Below is a small trained network, with its code and all its weights. Each question gives an input and a target symbol and asks what happens when units are switched off, that is, made to give their printed mean instead of their output.

import numpy as np


def w(rows, s, z=0):
    codes = np.array(rows[::2]) - 128.0
    scale = np.full(codes.shape[1], s)
    scale[-1] = z or s
    return codes * scale


def norm(h):
    return h / np.sqrt((h * h).mean(-1, keepdims=True) + 1e-5)


def f(y):
    return y / 2 * (1 + np.tanh(0.7978845608 * (y + 0.044715 * y**3)))


def softmax(a):
    e = np.exp(a - a.max(-1, keepdims=True))
    return e / e.sum(-1, keepdims=True)


def log_softmax(a):
    a = a - a.max(-1, keepdims=True)
    return a - np.log(np.exp(a).sum(-1, keepdims=True))


def net(x, mask):
    ids = ['ΓΔαβεθλμπτψ'.index(c) for c in x.split()]
    T = len(ids)
    res = E[ids] + P[:T]
    u = 0
    for l in range(2):
        r = norm(res)
        for j in range(3):
            rows = slice(3 * j, 3 * j + 3)
            q, k, v = (r @ M[l][rows].T for M in (Q, K, V))
            z = softmax(np.where(np.tri(T) > 0, q @ k.T / 3**0.5, -1e9)) @ v
            o = O[l][rows]
            res = res + np.where(mask[u + j], z, o[:, -1]) @ o[:, :-1]
        u += 3
        y = f(norm(res) @ A[l][:, :-1].T + A[l][:, -1])
        res = res + np.where(mask[u : u + 16], y, B[l][:, -1]) @ B[l][:, :-1]
        u += 16
    return log_softmax(norm(res)[-1] @ U[:, :-1].T + U[:, -1])


Q, K, V, O, A, B = {}, {}, {}, {}, {}, {}
E = w([
[252,109,139,145],'Γ',
[82,134,39,174],'Δ',
[145,107,199,161],'α',
[98,211,179,152],'β',
[71,173,68,151],'ε',
[94,143,56,168],'θ',
[89,205,150,147],'λ',
[132,87,43,130],'μ',
[77,220,217,154],'π',
[85,201,113,151],'τ',
[85,199,225,165],'ψ',
],0.017)
P = w([
[31,157,195,77],'0',
[21,110,133,189],'1',
[45,97,112,199],'2',
[58,90,106,218],'3',
[120,173,109,208],'4',
[162,203,81,199],'5',
[143,151,88,252],'6',
[157,153,62,254],'7',
],0.0064)
Q[0] = w([
[176,112,130,183],'L0H1',
[128,77,159,127],'L0H1',
[128,55,97,95],'L0H1',
[178,197,160,118],'L0H2',
[216,172,236,65],'L0H2',
[129,146,236,171],'L0H2',
[109,216,59,175],'L0H3',
[75,222,184,153],'L0H3',
[7,157,88,163],'L0H3',
],0.013)
K[0] = w([
[181,103,83,184],'L0H1',
[184,87,130,129],'L0H1',
[174,136,103,17],'L0H1',
[121,181,128,108],'L0H2',
[99,66,234,76],'L0H2',
[55,159,126,111],'L0H2',
[42,187,86,204],'L0H3',
[68,247,178,163],'L0H3',
[126,240,28,115],'L0H3',
],0.011)
V[0] = w([
[111,175,247,102],'L0H1',
[204,134,182,73],'L0H1',
[105,128,99,222],'L0H1',
[106,109,76,111],'L0H2',
[53,169,126,87],'L0H2',
[169,182,115,147],'L0H2',
[56,237,73,163],'L0H3',
[168,196,113,165],'L0H3',
[170,155,124,83],'L0H3',
],0.013)
O[0] = w([
[66,85,51,119,162],'L0H1',
[173,81,75,80,59],'L0H1',
[98,127,131,186,233],'L0H1',
[147,134,97,49,121],'L0H2',
[139,210,135,100,174],'L0H2',
[140,146,115,167,135],'L0H2',
[101,6,182,193,254],'L0H3',
[93,126,112,76,170],'L0H3',
[78,130,121,117,60],'L0H3',
],0.012,0.0089)
A[0] = w([
[119,117,152,108,31],'L0N1',
[78,110,149,120,63],'L0N2',
[86,58,180,121,97],'L0N3',
[73,100,36,102,185],'L0N4',
[103,155,158,86,118],'L0N5',
[82,181,189,94,253],'L0N6',
[105,176,139,11,113],'L0N7',
[252,120,106,140,170],'L0N8',
[133,153,67,164,138],'L0N9',
[114,37,95,94,130],'L0N10',
[130,74,141,145,106],'L0N11',
[162,137,120,132,171],'L0N12',
[91,123,141,80,119],'L0N13',
[76,175,75,72,33],'L0N14',
[134,95,71,195,229],'L0N15',
[159,151,116,125,33],'L0N16',
],0.016,0.0016)
B[0] = w([
[148,161,145,132,118],'L0N1',
[208,144,120,132,176],'L0N2',
[229,167,207,101,241],'L0N3',
[238,111,195,133,163],'L0N4',
[136,94,203,88,118],'L0N5',
[205,3,236,157,158],'L0N6',
[222,72,195,127,138],'L0N7',
[64,137,9,197,177],'L0N8',
[32,126,114,235,155],'L0N9',
[204,64,192,114,160],'L0N10',
[161,134,198,98,193],'L0N11',
[75,149,111,140,133],'L0N12',
[106,136,163,195,120],'L0N13',
[159,150,236,162,138],'L0N14',
[132,69,226,176,254],'L0N15',
[96,189,67,122,128],'L0N16',
],0.013,0.0086)
Q[1] = w([
[185,164,205,127],'L1H1',
[219,71,127,137],'L1H1',
[122,60,192,240],'L1H1',
[93,45,114,6],'L1H2',
[169,73,108,154],'L1H2',
[178,179,196,224],'L1H2',
[165,164,104,155],'L1H3',
[148,131,155,184],'L1H3',
[145,129,127,117],'L1H3',
],0.021)
K[1] = w([
[66,127,81,41],'L1H1',
[160,88,70,29],'L1H1',
[254,197,38,62],'L1H1',
[8,146,115,164],'L1H2',
[79,121,167,213],'L1H2',
[138,66,159,19],'L1H2',
[45,118,100,172],'L1H3',
[109,141,89,180],'L1H3',
[95,84,135,77],'L1H3',
],0.018)
V[1] = w([
[140,86,176,98],'L1H1',
[96,155,72,177],'L1H1',
[116,131,93,141],'L1H1',
[54,116,126,129],'L1H2',
[128,183,153,154],'L1H2',
[147,104,186,94],'L1H2',
[79,113,72,112],'L1H3',
[103,12,167,164],'L1H3',
[252,85,118,129],'L1H3',
],0.019)
O[1] = w([
[103,56,168,109,170],'L1H1',
[168,195,61,133,78],'L1H1',
[170,153,94,158,96],'L1H1',
[155,213,161,100,52],'L1H2',
[64,129,109,47,147],'L1H2',
[135,141,55,175,247],'L1H2',
[171,63,163,105,55],'L1H3',
[116,97,7,54,208],'L1H3',
[198,240,75,43,185],'L1H3',
],0.012,0.015)
A[1] = w([
[120,189,203,164,200],'L1N1',
[126,158,88,127,33],'L1N2',
[83,149,75,101,114],'L1N3',
[143,96,176,137,141],'L1N4',
[127,156,76,152,93],'L1N5',
[132,121,134,79,218],'L1N6',
[219,141,165,95,150],'L1N7',
[119,104,70,148,230],'L1N8',
[116,175,39,77,2],'L1N9',
[104,92,195,139,107],'L1N10',
[155,49,158,63,75],'L1N11',
[93,106,156,99,61],'L1N12',
[143,113,17,165,189],'L1N13',
[88,108,75,155,118],'L1N14',
[105,196,59,190,202],'L1N15',
[81,129,93,249,137],'L1N16',
],0.015,0.0015)
B[1] = w([
[169,130,86,102,157],'L1N1',
[150,117,147,116,123],'L1N2',
[92,107,159,113,128],'L1N3',
[119,83,135,100,176],'L1N4',
[148,141,162,155,139],'L1N5',
[114,90,135,123,135],'L1N6',
[73,130,91,151,160],'L1N7',
[93,164,121,121,172],'L1N8',
[167,99,150,66,129],'L1N9',
[174,88,115,112,196],'L1N10',
[180,118,173,178,207],'L1N11',
[147,140,124,147,157],'L1N12',
[63,186,117,195,179],'L1N13',
[81,165,117,112,175],'L1N14',
[202,166,171,167,176],'L1N15',
[95,152,120,253,245],'L1N16',
],0.028,0.011)
U = w([
[200,160,3,90,253],'Γ',
[138,166,166,116,101],'Δ',
[32,107,98,180,191],'α',
[144,134,94,125,78],'β',
[140,136,87,92,138],'ε',
[125,175,229,114,74],'θ',
[149,134,101,127,42],'λ',
[146,171,143,119,140],'μ',
[190,49,200,145,170],'π',
[138,152,143,112,76],'τ',
[139,134,100,113,82],'ψ',
],0.011,0.005)

Each question gives the input, a string of symbols that net reads in full, and the target symbol t.
The units are the heads (3 rows each of Q, K, V and O) and the neurons (one row each of A and B). Each row of codes is followed by its name. A weight is (code - 128) times the scale printed after its matrix; where a second scale follows, it is the last column's (O, A, B and U).
mask holds one flag per unit, layer by layer, with each layer's heads first. A switched-off unit (its flag False) gives its mean, the last column of its rows in O or B, instead of its output. The means were averaged over made-up inputs and are rounded, as every weight is.
A unit's drop is (log p(t) with every unit on - log p(t) with that unit switched off) / (log p(t) with every unit on - log p(t) with every unit switched off).
The circuit of an input: a set's keep is (log p(t) with only the set's units on - log p(t) with every unit switched off) / (log p(t) with every unit on - log p(t) with every unit switched off). Starting from the 12 units with the biggest drops (on a tie, the unit counted first), units are removed one at a time, each time the one whose removal leaves the highest keep (on an exact tie, the one counted first), for as long as the keep stays at least 0.8.
circuit, biggest first: the units of the circuit, biggest drop first
most important unit: the unit with the biggest drop
k most important neurons: the k neurons with the biggest drops, biggest first
top k neurons in layer l: the k neurons of layer l with the biggest drops, biggest first
which heads matter: for each layer, one digit per head in row order, 1 if its drop is at least 0.15 and else 0, layers parted by /
input Γ θ α, target Γ: circuit, biggest first : L0H3, L1H3, L1N16
input Γ Γ α, target π: 4 most important neurons : L0N7, L0N14, L0N4, L0N10
input Γ π α, target Γ: 2 most important neurons : L0N8, L0N3
input μ μ ψ π, target π: top 3 neurons in layer 0 : L0N3, L0N8, L0N6
input Γ λ μ, target Γ: circuit, biggest first : L0H1, L1H3, L1N16
input α Δ ψ α μ, target π: circuit, biggest first : L1H1, L0H2, L0N8, L1N16
input Γ β λ τ, target Γ: which heads matter : 111 / 111
input Γ β Δ π, target Γ: 2 most important neurons : L0N8, L1N1
input τ μ τ μ μ ψ, target π: 2 most important neurons : L0N6, L0N8
input τ Δ Δ α β, target π: 2 most important neurons : L0N6, L0N8
input ψ Δ α, target π: which heads matter : 000 / 100
input μ μ μ ε μ θ β, target π: which heads matter : 001 / 100
input Γ Γ μ α μ θ ε, target π: which heads matter : 001 / 001
input ψ μ α Δ, target π: 4 most important neurons : L0N8, L0N3, L0N15, L0N11
input α ε θ, target π: which heads matter : 011 / 100
input Γ ψ Δ, target Γ: most important unit : L0H1
input λ α λ α α ε τ μ, target π: which heads matter : 011 / 100
input α α β α τ τ ψ, target π: 2 most important neurons : L0N3, L0N8
input α μ α α λ, target π: most important unit : L0H3
input Γ β μ, target Γ: 2 most important neurons : L0N8, L1N16
input μ α α ψ Δ, target π: top 2 neurons in layer 0 : L0N8, L0N15
input α α β α τ, target π: 2 most important neurons : L0N3, L0N8
input Γ τ α ψ, target Γ: which heads matter : 111 / 101
input ε α α α π Γ, target α: most important unit : L0N8
input θ α β α λ, target π: 3 most important neurons : L0N3, L0N8, L0N9
input Γ π π, target Γ: which heads matter : 111 / 111
